Below is a small trained network, with its code and all its weights. Each question gives an input and a target symbol and asks what happens when units are switched off, that is, made to give their printed mean instead of their output.

import numpy as np


def w(rows, s, z=0):
    codes = np.array(rows[::2]) - 128.0
    scale = np.full(codes.shape[1], s)
    scale[-1] = z or s
    return codes * scale


def norm(h):
    return h / np.sqrt((h * h).mean(-1, keepdims=True) + 1e-5)


def f(y):
    return y / 2 * (1 + np.tanh(0.7978845608 * (y + 0.044715 * y**3)))


def softmax(a):
    e = np.exp(a - a.max(-1, keepdims=True))
    return e / e.sum(-1, keepdims=True)


def log_softmax(a):
    a = a - a.max(-1, keepdims=True)
    return a - np.log(np.exp(a).sum(-1, keepdims=True))


def net(x, mask):
    ids = ['ΛΨαβηφ'.index(c) for c in x.split()]
    T = len(ids)
    res = E[ids] + P[:T]
    q, k, v = (norm(res) @ M[0].T for M in (Q, K, V))
    z = softmax(np.where(np.tri(T) > 0, q @ k.T / 2**0.5, -1e9)) @ v
    res = res + np.where(mask[0], z, O[0][:, -1]) @ O[0][:, :-1]
    y = f(norm(res) @ A[0][:, :-1].T + A[0][:, -1])
    res = res + np.where(mask[1:9], y, B[0][:, -1]) @ B[0][:, :-1]
    return log_softmax(norm(res)[-1] @ U[:, :-1].T + U[:, -1])


Q, K, V, O, A, B = {}, {}, {}, {}, {}, {}
E = w([
[67,107,28],'Λ',
[78,117,83],'Ψ',
[94,113,146],'α',
[84,117,39],'β',
[217,77,205],'η',
[248,79,35],'φ',
],0.014)
P = w([
[80,2,114],'0',
[99,134,117],'1',
[95,129,105],'2',
[95,136,116],'3',
[79,127,115],'4',
[80,126,114],'5',
[76,112,106],'6',
[73,110,110],'7',
[65,91,100],'8',
[73,92,108],'9',
[77,105,114],'10',
],0.0084)
Q[0] = w([
[124,4,122],'h0',
[98,140,126],'h0',
],0.031)
K[0] = w([
[120,4,111],'h0',
[144,147,152],'h0',
],0.031)
V[0] = w([
[180,149,254],'h0',
[230,119,47],'h0',
],0.013)
O[0] = w([
[106,2,120,1],'h0',
[170,120,88,112],'h0',
],0.02,0.0059)
A[0] = w([
[26,132,202,254],'n0',
[192,131,215,119],'n1',
[209,126,59,178],'n2',
[5,149,32,144],'n3',
[143,115,108,99],'n4',
[122,85,152,125],'n5',
[220,89,201,191],'n6',
[128,105,62,98],'n7',
],0.022,0.0065)
B[0] = w([
[121,53,252,234],'n0',
[202,86,114,157],'n1',
[30,85,107,184],'n2',
[202,203,147,251],'n3',
[116,109,95,127],'n4',
[191,128,154,148],'n5',
[223,166,61,165],'n6',
[160,166,50,155],'n7',
],0.038,0.012)
U = w([
[106,189,174,28],'Λ',
[86,140,210,73],'Ψ',
[47,29,254,158],'α',
[94,183,178,55],'β',
[199,36,129,178],'η',
[56,72,121,253],'φ',
],0.009,0.0045)

Each question gives the input, a string of symbols that net reads in full, and the target symbol t.
The units are the heads (2 rows each of Q, K, V and O) and the neurons (one row each of A and B). Each row of codes is followed by its name. A weight is (code - 128) times the scale printed after its matrix; where a second scale follows, it is the last column's (O, A, B and U).
mask holds one flag per unit, heads first, then neurons. A switched-off unit (its flag False) gives its mean, the last column of its rows in O or B, instead of its output. The means were averaged over made-up inputs and are rounded, as every weight is.
A unit's drop is (log p(t) with every unit on - log p(t) with that unit switched off) / (log p(t) with every unit on - log p(t) with every unit switched off).
The circuit of an input: a set's keep is (log p(t) with only the set's units on - log p(t) with every unit switched off) / (log p(t) with every unit on - log p(t) with every unit switched off). Starting from all 9 units, units are removed one at a time, each time the one whose removal leaves the highest keep (on an exact tie, the one counted first), for as long as the keep stays at least 0.8.
circuit, biggest first: the units of the circuit, biggest drop first
k most important neurons: the k neurons with the biggest drops, biggest first
drop of u: that unit's drop, to one decimal
input φ α β Λ Λ η Ψ, target φ: circuit, biggest first => (h0, n2)
input φ φ η α β φ α φ Ψ φ Ψ, target φ: 2 most important neurons => (n2, n0)
input η α β η φ, target φ: 2 most important neurons => (n2, n3)
input φ Λ Λ Ψ Ψ α, target φ: circuit, biggest first => (h0, n0, n2, n3)
input φ Ψ α α α Ψ η Ψ α Ψ α, target φ: circuit, biggest first => (h0, n0, n2)
input α β η η α η Ψ φ Λ η α, target α: most important neuron => (n0)
input Ψ η Ψ φ, target φ: 3 most important neurons => (n3, n0, n2)
input φ η Λ Λ α η β, target φ: drop of n1 => 0.0
input φ η φ β, target φ: drop of n0 => -0.1
input φ Ψ α Ψ η Λ Ψ β φ η, target φ: drop of n3 => 0.3
